Below are the code and all the weights of a small trained network. Each question names an input and a class and asks about switching units off, where a switched-off unit gives its printed mean instead of its output.

import numpy as np


def w(rows, s, z=0):
    codes = np.array(rows[::2]) - 128.0
    scale = np.full(codes.shape[1], s)
    scale[-1] = z or s
    return codes * scale


def f(y):
    return np.maximum(y, 0)


def log_softmax(a):
    a = a - a.max(-1, keepdims=True)
    return a - np.log(np.exp(a).sum(-1, keepdims=True))


def net(x, mask):
    res = np.array(x, float).reshape(1, 6) / 4 @ E
    y = f(res @ A[0][:, :-1].T + A[0][:, -1])
    res = res + np.where(mask, y, B[0][:, -1]) @ B[0][:, :-1]
    return log_softmax(res[-1] @ U[:, :-1].T + U[:, -1])


A, B = {}, {}
E = w([
[2,143,107],'x0',
[128,127,128],'x1',
[128,129,130],'x2',
[125,210,253],'x3',
[151,249,66],'x4',
[129,128,127],'x5',
],0.0067)
A[0] = w([
[95,163,155,3],'neuron 0',
[139,159,207,167],'neuron 1',
[98,94,98,243],'neuron 2',
[118,160,85,50],'neuron 3',
[171,120,144,206],'neuron 4',
[116,166,210,205],'neuron 5',
[148,99,120,21],'neuron 6',
[136,167,105,146],'neuron 7',
[55,164,187,85],'neuron 8',
[69,152,185,160],'neuron 9',
[118,99,117,213],'neuron 10',
[96,134,166,150],'neuron 11',
[102,140,163,132],'neuron 12',
[139,169,100,150],'neuron 13',
[179,119,139,242],'neuron 14',
[114,89,155,34],'neuron 15',
[136,95,128,83],'neuron 16',
[110,139,148,121],'neuron 17',
[159,148,167,102],'neuron 18',
[158,93,62,235],'neuron 19',
[144,144,161,102],'neuron 20',
[147,145,161,88],'neuron 21',
[160,250,43,201],'neuron 22',
[126,112,95,243],'neuron 23',
[128,151,170,140],'neuron 24',
[164,147,176,115],'neuron 25',
[121,96,127,153],'neuron 26',
[197,96,143,160],'neuron 27',
[160,91,112,40],'neuron 28',
[137,167,106,156],'neuron 29',
[77,91,66,245],'neuron 30',
[156,154,169,66],'neuron 31',
[215,101,106,191],'neuron 32',
[137,157,107,146],'neuron 33',
[63,117,61,64],'neuron 34',
[142,179,93,158],'neuron 35',
],0.016,0.0031)
B[0] = w([
[140,168,132,156],'neuron 0',
[153,99,194,211],'neuron 1',
[87,106,113,187],'neuron 2',
[118,154,147,156],'neuron 3',
[114,89,127,179],'neuron 4',
[185,100,195,223],'neuron 5',
[136,93,118,143],'neuron 6',
[110,152,138,166],'neuron 7',
[204,147,126,201],'neuron 8',
[188,135,111,201],'neuron 9',
[108,121,110,169],'neuron 10',
[161,140,122,171],'neuron 11',
[164,131,133,165],'neuron 12',
[116,169,138,170],'neuron 13',
[116,77,107,191],'neuron 14',
[122,172,126,155],'neuron 15',
[119,122,118,149],'neuron 16',
[150,132,129,151],'neuron 17',
[93,117,143,168],'neuron 18',
[123,147,57,213],'neuron 19',
[114,118,152,158],'neuron 20',
[117,108,145,157],'neuron 21',
[92,253,155,255],'neuron 22',
[101,122,89,178],'neuron 23',
[142,118,164,173],'neuron 24',
[89,105,144,178],'neuron 25',
[113,128,115,158],'neuron 26',
[159,88,130,194],'neuron 27',
[132,108,98,158],'neuron 28',
[110,155,139,167],'neuron 29',
[55,97,118,211],'neuron 30',
[100,123,156,165],'neuron 31',
[182,133,78,214],'neuron 32',
[118,158,132,159],'neuron 33',
[68,128,151,183],'neuron 34',
[111,180,135,181],'neuron 35',
],0.05,0.0098)
U = w([
[110,46,93,73],'0',
[131,201,55,141],'1',
[164,46,171,80],'2',
[71,138,254,161],'3',
[63,89,123,253],'4',
[47,156,163,56],'5',
[217,123,138,211],'6',
[182,196,177,29],'7',
],0.0079,0.0045)

Each question gives the input, the list of numbers given to net, and the class t.
The units are the neurons (one row each of A and B). Each row of codes is followed by its name. A weight is (code - 128) times the scale printed after its matrix; where a second scale follows, it is the last column's (A, B and U).
mask holds one flag per neuron, in row order. A switched-off neuron (its flag False) gives its mean, the last column of its row in B, instead of its output. The means were averaged over made-up inputs and are rounded, as every weight is.
A unit's drop is (log p(t) with every unit on - log p(t) with that unit switched off) / (log p(t) with every unit on - log p(t) with every unit switched off).
The circuit of an input: a set's keep is (log p(t) with only the set's units on - log p(t) with every unit switched off) / (log p(t) with every unit on - log p(t) with every unit switched off). Starting from the 12 units with the biggest drops (on a tie, the unit counted first), units are removed one at a time, each time the one whose removal leaves the highest keep (on an exact tie, the one counted first), for as long as the keep stays at least 0.8.
units of the circuit, in order: the units of the circuit, biggest drop first
unit that matters most: the unit with the biggest drop
k most important neurons: the k neurons with the biggest drops, biggest first
drop when u is switched off: that unit's drop, to one decimal
input [8,7,3,-8,-5,-6], class 4: unit that matters most -> neuron 22
input [8,1,7,-2,-4,-8], class 4: units of the circuit, in order -> neuron 22; neuron 30
input [6,-4,-8,-1,1,-6], class 5: 2 most important neurons -> neuron 32; neuron 34
input [7,-8,-1,-2,1,7], class 5: units of the circuit, in order -> neuron 34; neuron 5
input [-3,4,-4,-7,0,-4], class 0: units of the circuit, in order -> neuron 22; neuron 30
input [1,-7,-1,-2,4,4], class 5: 3 most important neurons -> neuron 32; neuron 8; neuron 9
input [4,0,5,0,-6,-4], class 4: 2 most important neurons -> neuron 22; neuron 32
input [1,6,-2,8,-4,4], class 6: 2 most important neurons -> neuron 8; neuron 9
input [3,0,6,8,3,-3], class 7: drop when neuron 8 is switched off -> 0.2
input [-7,1,-5,-1,7,-2], class 1: drop when neuron 32 is switched off -> 0.2
input [6,-4,3,-1,0,-5], class 4: drop when neuron 30 is switched off -> 0.1
input [2,-7,-8,7,2,-1], class 7: 2 most important neurons -> neuron 8; neuron 9
input [1,-7,-4,-8,-5,0], class 4: 2 most important neurons -> neuron 34; neuron 30
input [2,-8,-2,-2,6,8], class 5: most important neuron -> neuron 32
input [3,-8,0,-1,-3,-6], class 4: 2 most important neurons -> neuron 22; neuron 32
